Each row is followed by one of two labels, saying whether the row has a hidden trait. Each part has a new trait and two new labels.
(in the rows, 128 means zero)
[145 145 138 147 114  69 182  87  96 154 122 142 157 143 176 178 184  56
  50  63  81 144 165 220 179  61  97 128 152 106 108 114  96 100  89 104
 143  90  99 121 141  29  61 123  97 134 116 116 140 145  67 120 113 154] -> Q913
[210 108 117 181 102 168 110   1 118 230 132 212 151 158 162 132 202  53
 131 137 226 149 161 125 158 229 164 112 131 166  54 127 186 118 151 125
 114  90 106 161 170 139 129  64 145 152 209 129  50 113 152  52 102 156] -> Q913
[ 98 126 126 164 125 136 147  97 114 170 143 105 122 149 147 133 126  90
  47 133 171 157 151 146 157 125 134 110 143 132 102 150 136 116 143 122
 121  93 130 116 123 188 127 132 140 147 171 136 122  98 104 124 135 108] -> Q913
[152  92 164 141 112 124  69  82 141 128 113 130 173 146  66 145 143 127
 122 123 255 141 106 106 128  25 142 129  46 143  97 162 147 113 129 118
 103 122 117  82 140 137 184 181 175 104 205 132 128 156 126  96 134 141] -> Q913
[ 89 109 133 168 133 120 140  76 116 150 130 134 119 152 159 121 157 118
 149 107 132 143 147 203 112 117 153 139 160 142  78 135 148 135 140 122
  90 124 118 139 133 149 137 124 129 144 161 163 144 145 118 132 117 170] -> Q395
[120 130 133 133 111 124 144  47 126 124 120 120 115 140 141 147 117 132
 127 128 101 131 125 104 118 135 144 128 127 118 121 121 145 119 121 130
 132  87 147 160 118 113 162 125 137 141 128 134 119 135 143 106 127 153] -> Q395
[155 135 140 143 111 100 123  91 107 151 120 124 142 118 138 141 142 145
 129 164  89 147 125 153 141 145 114 141 117 133 157 121 122 115 154 120
 102 124 140 105 114  91 105 119 120 137 167 108 132 118 140 110 133 156] -> Q395
[ 92 137 144 135 126  99 124 108 125 123 114 113 130 147 137 169 110 110
 104 130 166 112 135 111 143 144 108 137 120 125  96 135 168 129 108 116
 111 162 128 134 129 123 143 128 134 125 130  91 138 134 149 147 128  98] -> Q395

Part 2:
[155 139 133  56  94 142 161 105 105 101 149 129 163 131 137 101 109 162
 115 117 106 181 160 130 124 107] -> T
[139 178 136  97  60  76 176 159 158 128 119 116 126 150 138 117 133 112
 109 106 144 167 142 116 108 137] -> G
[132 165 140 161 117  80  83 110 105 142 130 190 160 168 112 100 111  72
 128  96 139 113 168 119 132 135] -> T
[152 162 130  90  75  89 142 196 153 139 106  92  91 133 129 143 131 123
 119 114 128 143 176 112  74 100] -> G
[163 128 148 142 174 151  91  88  94  93 120  68  72 107 149 185 118 207
 132 169 141 152  90  79  91  94] -> T
[138 161 149 167 143 134 116  99  96  93 109  95 112 144 151 187 155 238
 147 115 119 111  84 103 101 112] -> T
[133 172 131 115  94  84  97 178 148 153 118 119  69 113 110 156 136 143
 157 129 105  86 117 149 162 139] -> G
[142 155 126  82 100 155 161 135 102 117 138 133 159 151 130 103 120 173
 143 118 102 141 174 159 115 109] -> G
[138 163 137 136 119  92  71 131 135 168 127 172 108 106  90  99 108 124
 152 125 140 111 168 131  89 101] -> G
[147 140 161 164 149 129 164  85 132  95 130  90 111  75 126  74 113 112
 136 158 153 208 176 158 213 146] -> T
[155 148 156 162 136 133 115  67 102  83 126  97 129 157 181 181 153 192
 131 135 102 132  72 102  99 119] -> T
[154 141 150 141 163 134  85  53 100  84 126 129 167 174 182 186 123  76
  94 120  99 131  94 126 129 134] -> T
[134 166 146 127  84  82  98  85 145 149 152 181 146  95 110  79 116 139
 141 131 140 132 147 133 107 107] -> G
[134 168 131  90  70 139 189 115 103 121 136 160 178 130 114  88 142 217
 121  94 113 147 168 125  97 111] -> T
[156 137 149 139 163 148  72  95  89 100 123 112 165 171 174 199 128  98
  90 122 100 117  94 117 123 131] -> T
[146 152 135  83  73  95 144 181 151 147 112  91 101 118 136 150 134 121
 104 114 130 162 166 131  88 105] -> G
[139 153 130  79  79 132 161 181 140  94 113 113 144 143 133 135 109  86
 140 153 144  94  89 136 174 143] -> G
[132 162 150 166 123 122 122  92 103  94 110 135 180 156 176 178 156 146
 123 109 102 102  95 127 137 141] -> T
